Below are the code and all the weights of a small trained network. Each question names an input and a class and asks about switching units off, where a switched-off unit gives its printed mean instead of its output.

import numpy as np


def w(rows, s, z=0):
    codes = np.array(rows[::2]) - 128.0
    scale = np.full(codes.shape[1], s)
    scale[-1] = z or s
    return codes * scale


def f(y):
    return np.maximum(y, 0)


def log_softmax(a):
    a = a - a.max(-1, keepdims=True)
    return a - np.log(np.exp(a).sum(-1, keepdims=True))


def net(x, mask):
    res = np.array(x, float).reshape(1, 8) / 4 @ E
    y = f(res @ A[0][:, :-1].T + A[0][:, -1])
    res = res + np.where(mask, y, B[0][:, -1]) @ B[0][:, :-1]
    return log_softmax(res[-1] @ U[:, :-1].T + U[:, -1])


A, B = {}, {}
E = w([
[128,129,124,128,128,130,131,129,126,132],'x0',
[127,57,153,45,82,237,103,151,125,73],'x1',
[158,150,212,139,58,156,65,111,94,247],'x2',
[128,121,110,137,112,127,146,145,131,139],'x3',
[21,39,195,127,135,113,195,101,107,185],'x4',
[12,188,121,106,129,133,76,205,71,127],'x5',
[75,203,146,83,42,125,190,54,177,107],'x6',
[129,110,75,31,147,73,86,146,208,201],'x7',
],0.011)
A[0] = w([
[109,143,152,197,89,134,123,111,107,66,89],'neuron 1',
[164,200,108,115,85,129,129,130,147,103,104],'neuron 2',
[109,119,107,171,138,124,141,117,115,62,109],'neuron 3',
[201,117,125,134,192,129,91,175,106,105,141],'neuron 4',
[88,197,123,104,47,119,163,53,189,107,2],'neuron 5',
[61,113,143,155,135,115,191,99,122,176,83],'neuron 6',
[96,163,144,131,86,126,122,140,159,120,97],'neuron 7',
[181,110,171,164,90,140,91,140,84,204,99],'neuron 8',
[125,106,78,133,195,117,184,164,169,61,120],'neuron 9',
[117,48,132,137,175,112,121,128,69,156,108],'neuron 10',
[139,159,137,174,100,158,152,115,93,96,76],'neuron 11',
[96,161,143,85,94,137,181,60,131,113,142],'neuron 12',
[167,60,116,180,184,126,68,182,94,138,8],'neuron 13',
[142,139,67,202,167,60,107,127,102,179,100],'neuron 14',
[172,100,110,126,124,131,149,91,167,140,136],'neuron 15',
[141,191,141,171,142,53,155,109,131,129,75],'neuron 16',
[145,149,108,156,141,174,149,110,81,115,74],'neuron 17',
[201,76,122,149,107,122,137,69,144,146,83],'neuron 18',
[128,65,75,85,74,248,93,142,145,100,89],'neuron 19',
[188,88,174,145,152,129,173,85,179,129,78],'neuron 20',
[118,132,208,182,125,146,194,117,70,91,84],'neuron 21',
[146,140,83,53,125,79,88,141,189,159,43],'neuron 22',
[70,81,167,74,163,81,106,121,193,164,122],'neuron 23',
[143,166,168,148,90,175,88,97,110,230,114],'neuron 24',
[127,59,151,52,104,186,131,170,89,100,174],'neuron 25',
[82,80,112,142,183,113,142,120,146,91,125],'neuron 26',
[214,218,50,140,114,139,53,154,136,96,75],'neuron 27',
[95,183,141,181,171,78,117,129,150,167,74],'neuron 28',
[126,179,103,155,146,47,167,111,103,149,99],'neuron 29',
[34,181,125,111,120,117,81,217,85,136,179],'neuron 30',
[137,135,120,58,133,99,137,127,180,165,115],'neuron 31',
],0.012,0.005)
B[0] = w([
[181,138,108,143,117,83,75,160,107,158,198],'neuron 1',
[89,80,132,148,104,177,156,105,127,171,190],'neuron 2',
[131,134,76,79,98,97,95,110,121,127,175],'neuron 3',
[94,164,128,157,108,160,135,131,183,191,207],'neuron 4',
[86,184,118,170,116,229,90,182,224,167,235],'neuron 5',
[105,72,173,159,131,132,168,73,107,161,213],'neuron 6',
[129,143,103,139,164,162,141,119,164,126,167],'neuron 7',
[67,123,76,17,114,120,82,93,136,115,232],'neuron 8',
[78,106,55,41,125,107,88,103,149,92,211],'neuron 9',
[60,114,138,208,106,189,163,128,185,209,196],'neuron 10',
[176,125,91,138,104,69,76,182,111,145,190],'neuron 11',
[53,123,148,154,120,201,135,146,175,158,227],'neuron 12',
[64,189,135,173,99,204,94,221,214,175,211],'neuron 13',
[149,105,205,122,159,85,114,136,172,79,212],'neuron 14',
[162,156,92,148,194,163,168,134,76,93,191],'neuron 15',
[158,120,193,101,132,129,116,136,170,53,197],'neuron 16',
[151,142,129,120,99,79,97,160,123,142,167],'neuron 17',
[165,205,107,119,187,179,197,122,79,93,207],'neuron 18',
[178,111,217,138,142,88,100,110,163,44,226],'neuron 19',
[161,179,121,115,176,216,173,140,59,118,210],'neuron 20',
[175,124,88,181,60,37,91,181,71,165,234],'neuron 21',
[180,151,125,119,69,41,90,207,81,155,210],'neuron 22',
[195,72,92,178,71,97,88,151,61,201,218],'neuron 23',
[71,127,66,34,139,72,86,91,146,86,247],'neuron 24',
[165,103,199,131,123,128,129,91,135,80,229],'neuron 25',
[100,97,77,70,109,142,116,95,129,109,182],'neuron 26',
[85,35,128,220,108,114,203,30,78,193,239],'neuron 27',
[177,117,170,125,148,138,126,98,156,79,193],'neuron 28',
[155,103,185,113,127,98,127,113,151,84,200],'neuron 29',
[163,184,100,135,254,186,201,137,51,94,237],'neuron 30',
[156,133,108,156,104,79,91,176,104,145,199],'neuron 31',
],0.0094,0.016)
U = w([
[73,157,145,154,108,170,117,161,234,159,140],'0',
[180,120,107,142,69,62,94,170,95,153,91],'1',
[163,102,252,108,132,110,114,76,191,58,78],'2',
[79,57,141,170,93,128,169,22,105,177,255],'3',
[63,124,55,22,118,104,98,59,161,97,79],'4',
[148,191,112,121,214,163,173,122,74,104,110],'5',
],0.013,0.0075)

Each question gives the input, the list of numbers given to net, and the class t.
The units are the neurons (one row each of A and B). Each row of codes is followed by its name. A weight is (code - 128) times the scale printed after its matrix; where a second scale follows, it is the last column's (A, B and U).
mask holds one flag per neuron, in row order. A switched-off neuron (its flag False) gives its mean, the last column of its row in B, instead of its output. The means were averaged over made-up inputs and are rounded, as every weight is.
A unit's drop is (log p(t) with every unit on - log p(t) with that unit switched off) / (log p(t) with every unit on - log p(t) with every unit switched off).
The circuit of an input: a set's keep is (log p(t) with only the set's units on - log p(t) with every unit switched off) / (log p(t) with every unit on - log p(t) with every unit switched off). Starting from the 12 units with the biggest drops (on a tie, the unit counted first), units are removed one at a time, each time the one whose removal leaves the highest keep (on an exact tie, the one counted first), for as long as the keep stays at least 0.8.
circuit, biggest first: the units of the circuit, biggest drop first
unit that matters most: the unit with the biggest drop
k most important neurons: the k neurons with the biggest drops, biggest first
drop when u is switched off: that unit's drop, to one decimal
input [-7,3,-5,-2,3,-2,1,7], class 1: circuit, biggest first : (neuron 23)
input [-6,7,-3,7,1,5,3,6], class 2: 2 most important neurons : (neuron 19; neuron 25)
input [-6,7,7,-5,6,5,-7,-3], class 0: 3 most important neurons : (neuron 10; neuron 13; neuron 27)
input [-3,-4,1,-8,-6,-7,-6,0], class 5: 4 most important neurons : (neuron 18; neuron 20; neuron 5; neuron 15)
input [-5,-1,-3,-4,2,-4,-5,5], class 0: 2 most important neurons : (neuron 13; neuron 21)
input [6,-7,4,2,1,7,-1,4], class 2: 3 most important neurons : (neuron 14; neuron 28; neuron 29)
input [-8,0,5,-4,4,4,-1,-4], class 4: 4 most important neurons : (neuron 24; neuron 27; neuron 8; neuron 23)
input [6,-7,0,1,2,7,-7,5], class 0: 2 most important neurons : (neuron 13; neuron 10)
input [3,-1,-5,7,6,-2,-2,-7], class 1: 2 most important neurons : (neuron 21; neuron 27)
input [-8,6,-7,4,-5,6,-4,-3], class 4: 2 most important neurons : (neuron 9; neuron 3)
input [-8,-4,7,-5,1,4,2,8], class 1: 3 most important neurons : (neuron 23; neuron 22; neuron 31)
input [-1,5,4,-5,2,-7,5,6], class 5: circuit, biggest first : (neuron 18; neuron 20)
input [-7,-2,-6,-8,1,-8,-7,1], class 5: 2 most important neurons : (neuron 20; neuron 18)
input [-4,-4,7,8,0,-1,-8,-5], class 0: circuit, biggest first : (neuron 13)
input [-5,6,5,-8,4,-5,-3,-3], class 2: 3 most important neurons : (neuron 25; neuron 19; neuron 30)
input [6,-2,4,-6,4,3,-4,-1], class 0: 4 most important neurons : (neuron 27; neuron 10; neuron 13; neuron 9)
input [4,-4,3,-5,1,-6,-5,-4], class 5: 4 most important neurons : (neuron 18; neuron 20; neuron 5; neuron 12)
input [-2,3,4,7,-2,7,3,0], class 5: drop when neuron 30 is switched off : 1.0
input [-4,-6,-3,2,-8,5,2,-3], class 3: drop when neuron 27 is switched off : 2.2
input [3,0,7,7,-5,5,5,8], class 1: drop when neuron 31 is switched off : 0.7
input [1,-8,7,0,0,-4,-6,7], class 2: unit that matters most : neuron 14
input [-4,-4,-3,0,-6,7,5,5], class 5: drop when neuron 6 is switched off : 0.1
